[ 20.7  46.6 -24.3  15.4   2.4   2.5 -25.8  16.2 -10.6 -38.3] = komun
[-45.9  25.4 -21.9 -46.9 -35.1 -40.5 -14.0 -37.6  22.0   1.6] = dutib
[ 47.7  46.6  47.7  15.4   2.4  -9.8 -25.8  16.2 -10.6 -38.3] = fof
[-33.2 -12.7   9.3 -30.4 -29.9  -2.5 -20.8 -23.8  25.2 -18.4] = Semob
[-21.3 -15.6  -6.6 -20.5 -19.2 -25.3 -14.5 -26.7   9.4  -4.6] = nifeb
[ -5.2  60.4 -38.6 -11.8 -10.6 -24.9 -20.5  14.0  28.9 -20.6] = Nagol
[ 50.1 -20.6  -4.7  48.1  43.9   9.9  23.2  11.8 -34.3  13.2] = bul
[ 84.1  26.0 -37.4  48.1  43.9   9.9  43.3 -48.8 -14.3  51.0] = vib
[-20.4  53.3 -45.3 -27.9 -21.7 -48.1 -27.8   4.0  51.0 -14.3] = moliz
[ 47.6  43.8 -29.2 -17.1 -16.4  -7.5 -38.4  84.2  26.0 -37.4] = gidom
[ 50.1   1.4  -4.7  48.1  43.9   9.9  23.2  11.8 -34.3  13.2] = Gosin
[20.9  5.7 -5.6 19.4 17.0  2.9  7.7  5.5 -5.8  3.2] = rati
succ: [-9.8]
[-25.8]
q: [ 46.6 -24.3  15.4   2.4   2.5]
komun
q: [-14.3  51.0]
vib
miss komun: [-24.3   2.5  16.2 -10.6  20.7 -38.3  46.6 -25.8  15.4]
[2.4]
miss nifeb: [-15.6 -25.3 -26.7 -19.2 -21.3  -4.6 -20.5  -6.6   9.4]
[-14.5]
q: [ 84.2  26.0 -37.4]
gidom
all fof: [47.7]
0 2

[ 24.8  32.8  61.8  80.0  40.9  69.5  48.4  29.1  65.7  46.2  -7.9  14.9
 -13.0] -> Larid
[ 24.8  32.8  61.8  80.0  40.9  69.5  48.4  29.1 -26.7  46.2  55.7  61.9
  33.5] -> gim
[  8.4   1.4  24.2 -39.6  -6.8  58.5  37.0  13.4 -26.7  29.0   4.9 -21.5
 -24.9] -> los
[24.8 32.8 61.8 80.0 40.9 69.5 48.4 29.1 65.7 46.2 55.7 61.9 33.5] -> vazog
miss los: [ 58.5   1.4   4.9  37.0  24.2  29.0   8.4 -26.7 -24.9 -21.5 -39.6  -6.8]
[13.4]
miss Larid: [ 14.9  48.4  -7.9  29.1  61.8  24.8  40.9  69.5  65.7  80.0  32.8 -13.0]
[46.2]

[ 15.9  36.9 -73.3  46.3  -2.6 -50.5  16.0 -35.9  46.3  -2.5  56.2  30.4]  Rovik
[-52.1  18.0 -38.7  53.2 -57.8 -53.2 -44.3 -45.4  52.9  46.1  46.5  31.0]  Zud
[ 40.8 -32.8 -53.0 -17.3  42.2  16.1 -39.9  47.9 -50.3 -50.5 -14.4 -25.3]  zofal
[ 46.4 -15.5 -38.1 -30.2  58.4  50.0 -47.2  47.6 -51.7 -44.2 -23.2 -24.6]  sanup
[ 16.5 -36.4 -37.6  -6.9 -12.3   2.7 -51.4  44.0 -15.0 -18.2 -12.6 -44.2]  Geleb
[-59.3   3.7  -3.4  43.7 -50.4 -45.5  29.9 -57.6  34.8  51.9  34.6  16.8]  Nasu
miss Rovik: [ 15.9  30.4  36.9  46.3 -73.3 -35.9 -50.5  56.2  46.3  16.0  -2.6]
[-2.5]
succ: [16.0]
[-35.9]
succ: [47.9]
[-50.3]
succ: [-23.2]
[-24.6]
miss Nasu: [ 16.8   3.7  -3.4 -45.5  34.8  34.6  51.9  29.9 -50.4 -57.6  43.7]
[-59.3]
all Rovik: [16.0]
6
miss sanup: [ 46.4  47.6 -44.2  58.4 -30.2 -23.2 -15.5 -38.1 -51.7 -47.2  50.0]
[-24.6]

[-28.9 -72.1 -16.7  67.6  64.5  64.6]  moki
[-12.2 -41.7  -7.9  36.6  21.3  35.0]  Tesa
[-39.4   3.8  -6.8  18.2  18.3  17.1]  guza
[-20.4 -69.1 -15.9  61.4  41.9  58.2]  Delik
[ -0.8  32.7  17.7 -25.6 -21.8 -22.2]  dupiv
miss guza: [ -6.8  18.2   3.8 -39.4  17.1]
[18.3]
miss moki: [-16.7  67.6 -72.1  64.5 -28.9]
[64.6]

[ 40.3 -41.8 -23.3 -37.8 -42.6  -9.9 -59.0] = mov
[50.1 47.0 27.3 38.0 39.7 18.2 46.4] = molik
[-77.5 -19.7 -29.0 -14.6 -21.2 -37.3 -27.0] = bibi
[-41.8  40.3 -42.6 -42.6 -37.8  51.5  10.6] = Resa
[-41.7 -41.9  31.7  27.3  33.4  29.5  50.9] = gazan
q: [-23.3 -37.8 -42.6]
mov
succ: [-21.2]
[-37.3]
q: [-41.8  40.3]
Resa
succ: [-41.7]
[-41.9]
all Resa: [-41.8]
0

[ 0.4  7.0 77.3  6.9] -> Naza
[ 3.2 23.1 55.2  1.8] -> Vigas
[16.5 66.5  0.4  1.2] -> sorup
[38.3 43.4 28.6  2.7] -> bona
[ 5.9 43.4 28.6  2.7] -> Zanel
[ 1.1 30.5 47.7  4.1] -> finus
[ 3.2 41.2 34.8 47.6] -> Meba
[1.5 1.5 1.5 1.5] -> Fata
[ 6.5 49.5 24.5  2.4] -> Zabot
miss Meba: [47.6  3.2 41.2]
[34.8]
miss Vigas: [ 1.8 23.1 55.2]
[3.2]
q: [ 5.9 43.4 28.6  2.7]
Zanel
succ: [49.5]
[24.5]
miss Meba: [47.6 41.2 34.8]
[3.2]
succ: [47.7]
[4.1]
all Fata: [1.5]
0 1 2 3

[-18.0  -7.8   8.1  12.0 -19.8   6.2   5.1  36.5  -0.6 -13.1   9.2  24.7
   0.9] = zemu
[ -6.8 -13.8   9.3 -15.3  -1.2  11.5  -8.5 -16.7 -22.9 -15.2  -4.8  -6.8
 -13.6] = Terel
[  9.4  16.1   8.6 -25.4  16.1 -13.4  -5.0  16.1   9.4  -4.7   9.4 -42.6
   0.3] = fepul
[-19.9  -8.8  11.4 -19.9 -19.2   9.7  11.8  -0.7  -0.7  16.2  -0.7  29.5
  -0.7] = zuruz
[  8.6  74.1 -24.3  45.4   8.5  11.7  74.1  11.7  43.1 -51.3  11.7 -44.1
  11.7] = Panan
all zuruz: [-0.7]
7 8 10 12
all Panan: [11.7]
5 7 10 12
all Terel: [-15.2]
9
all fepul: [16.1]
1 4 7
miss Terel: [ -4.8 -13.8 -16.7  -6.8  11.5 -15.2 -13.6 -22.9  -1.2   9.3  -6.8  -8.5]
[-15.3]

[ 19.7 -82.1  19.7  19.7] : Bufuv
[-37.5   0.5   3.7  19.6] : Zube
[ 19.6  24.8 -45.4   3.5] : Sodo
[ 19.8  24.8 -45.4   3.5] : Mudi
miss Zube: [  3.7 -37.5   0.5]
[19.6]
all Bufuv: [19.7]
0 2 3
q: [ 19.6  24.8 -45.4   3.5]
Sodo
all Mudi: [3.5]
3
all Sodo: [-45.4]
2
succ: [-82.1]
[19.7]

[-2.7 -0.9 -1.0 -2.7 -2.7 -1.5 -1.6 -0.9 -2.7] : Mut
[-23.4 -19.0   4.9  16.4  27.9 -15.8  27.3  27.3 -23.5] : Kav
[-23.5 -19.0  79.2  27.4  27.9 -15.8  25.8  27.3 -23.5] : fadi
all Mut: [-0.9]
1 7
q: [-23.5 -19.0  79.2  27.4  27.9 -15.8  25.8  27.3 -23.5]
fadi
q: [25.8 27.3]
fadi
miss Mut: [-2.7 -1.5 -0.9 -2.7 -2.7 -1.0 -2.7 -0.9]
[-1.6]
all fadi: [-23.5]
0 8
succ: [-1.6]
[-0.9]
succ: [27.4]
[27.9]

[-28.4 -44.1 -83.1  13.4 -38.8 -47.4  13.5  13.4] : Kosim
[ 65.5 -83.1  33.9 -35.5 -19.2  39.5 -30.7 -23.5] : pofo
[-83.0  -0.1  -0.1   1.0  -0.9  -1.5   0.0 -30.6] : gefe
miss Kosim: [-44.1  13.4  13.4 -47.4 -28.4 -38.8 -83.1]
[13.5]
all pofo: [-83.1]
1
succ: [-83.0]
[-0.1]
miss Kosim: [-47.4 -44.1  13.4 -83.1 -38.8  13.4 -28.4]
[13.5]
succ: [-30.7]
[-23.5]

[ 41.8 -15.5 -17.8  49.2 -22.9 -59.5 -27.2   2.0   4.8  -4.0  66.1  15.1
 -32.6 -14.4  15.0 -33.9   1.1  22.1 -25.2   0.0   2.6 -15.5 -13.4  -1.8
  -2.9 -33.8 -14.5  30.9 -30.1 -37.7  28.0  11.9   4.1   4.1 -29.6  15.8
  47.9  54.5  40.7 -30.8 -24.6 -14.4  42.4  74.8  11.6   3.6  23.7 -16.4
   7.2  38.1 -33.9  -7.0  -8.3  50.9] : Pami
[ 24.7   1.5  -3.1  25.8  -9.3 -45.7  -2.0  -0.2 -16.3 -10.8  32.9  12.5
 -13.3  -6.9  14.3 -24.7   1.8   2.8  -5.5   5.1 -15.7 -16.4   7.7  -5.2
  17.5 -11.2  -3.8  23.3 -15.0 -26.6  11.7   6.3  15.2  -7.5  -8.5   2.9
  16.9  11.8   8.9 -24.6  -0.5 -14.2 -10.3  29.3 -15.7   3.0  11.8   2.6
  -8.9  29.8  14.2  -3.1  -5.0   6.0] : kem
[ 24.7   1.5  -3.1  25.8  -9.3 -45.7  -2.0  -0.2 -16.3 -10.8  32.9  12.5
 -13.3  -6.9  14.3 -24.7   1.8   2.8  -5.5   5.1   3.7  -9.2   7.7  -5.2
  17.5 -11.2  -3.8  23.3  -0.1 -26.6  11.7   6.3  15.2  -7.5  -8.5   2.9
  16.9  10.2   8.9 -24.6  -0.5 -14.2  22.5  32.2  10.1   3.6  18.8 -18.6
   7.5  16.9  -4.5  10.4 -19.8 -15.8] : sir
[ 10.2  -8.9  -7.1  22.5  18.5  -7.3 -15.6  -4.8  -4.8   0.0  12.5   4.0
  -7.7 -28.8   6.3  -7.2  -4.3  -3.1 -27.1  12.4  11.0   8.7  -2.0  11.1
 -11.5 -13.6   9.2  17.3  -9.6  -4.0   3.5  12.0   9.8  14.5 -14.7 -32.4
  20.4   9.5  -0.5 -10.4 -13.1 -24.6 -10.0   5.3   2.6   1.0  18.0  -8.2
   3.5  15.7  12.5  12.7 -12.8   5.0] : mulep
[  4.4  -7.7  -4.1  16.5  12.3  -5.5 -17.3  -2.0   1.3   3.6  13.9   2.5
  -4.0 -19.8   4.4  -2.9  -3.0   1.9 -24.0   5.1   5.7   8.2  -8.6  10.0
 -11.4 -10.4   7.1   7.6  -8.5  -7.2   3.3   9.0   3.3  13.4 -13.7 -23.1
  22.2  11.6   5.4  -5.2 -14.4 -15.0  -8.5   7.1   0.3  -1.0   8.9  -1.3
   2.1  15.2  13.5   3.0  -3.3   6.8] : Bukur
all kem: [-15.7]
20 44
q: [-10.4 -13.1 -24.6 -10.0]
mulep
miss sir: [-24.7  -4.5  -2.0  -7.5 -10.8  25.8  16.9   8.9  32.9  -5.5   3.6  15.2
  22.5 -16.3   2.9  32.2 -26.6  -3.1 -13.3  -0.5   7.7  -5.2  -6.9 -24.6
  12.5   1.5  17.5 -15.8   7.5  -0.1 -19.8  24.7 -18.6  16.9   3.7   5.1
   6.3 -45.7  -9.2  11.7  23.3  18.8  -8.5  14.3  10.1  10.2 -14.2  10.4
   2.8 -11.2   1.8  -9.3  -3.8]
[-0.2]
all Pami: [-33.9]
15 50
all Pami: [-15.5]
1 21
miss kem: [  6.3  -6.9  -8.5 -13.3   1.8  32.9 -45.7  17.5 -15.7  29.8   3.0  25.8
 -26.6  -3.1 -24.7   1.5  15.2   2.6  12.5   5.1  29.3  23.3 -11.2  -3.1
  -9.3   7.7  11.7 -15.7  -0.5  24.7  11.8  -5.0  14.3 -24.6  16.9 -14.2
 -10.8  -3.8 -16.4  -7.5  14.2   2.9  -8.9   8.9   2.8  -2.0 -10.3  -5.2
  -0.2  11.8  -5.5 -15.0   6.0]
[-16.3]
succ: [20.4]
[9.5]

[45.2 47.4 23.1  3.5] = sovol
[40.6 42.6 17.5  0.5] = pefug
[-54.2 -66.1  12.0  36.2] = zofe
[23.2 23.1  8.6  1.1] = fod
[10.0  7.8  4.8  4.9] = sifaz
[-43.6 -54.4  24.8  41.1] = bibe
[26.6 11.7 24.9 11.6] = rom
[-52.7 -64.1 -10.3  21.7] = Zim
[ 39.2  42.1 -14.5 -21.6] = lam
[23.7 23.7 -2.8 -6.0] = Dise
[  2.5   0.2 -40.5 -22.4] = zavo
[45.4 25.3 45.3 15.5] = gen
miss rom: [24.9 11.7 26.6]
[11.6]
succ: [-43.6]
[-54.4]
succ: [45.2]
[47.4]
miss gen: [15.5 25.3 45.4]
[45.3]

[-15.1 -15.1  -8.8 -15.3   1.7   5.7] = rigit
[-15.1 -15.1  -8.8  23.3  -2.3  -0.7] = tega
[-9.7  1.8  3.0 82.7 -7.9 -3.1] = sar
[-9.7  8.9  3.0 26.7 -2.9 -1.1] = vomu
[-3.0  0.7  0.6 23.3  1.2  4.5] = batef
[23.4  1.2  4.5  8.8 -1.9 30.8] = mor
miss vomu: [26.7 -2.9  8.9 -1.1 -9.7]
[3.0]
q: [-15.1 -15.1  -8.8 -15.3   1.7   5.7]
rigit
q: [23.3  1.2  4.5]
batef
succ: [8.8]
[-1.9]

[ -9.6  52.2 -78.0 -30.2] -> niru
[ 31.3  -3.0 -56.0 -32.8] -> seri
[ 52.2  -7.8 -67.9 -10.5] -> ral
[-60.9  -9.7 -60.9  -9.7] -> mulaf
[ 42.4 -11.5 -87.5 -29.3] -> Ruso
[ 52.2  -7.8 -52.7 -30.2] -> zis
succ: [-3.0]
[-56.0]
q: [ 52.2  -7.8 -52.7 -30.2]
zis
all mulaf: [-9.7]
1 3
succ: [-9.6]
[52.2]

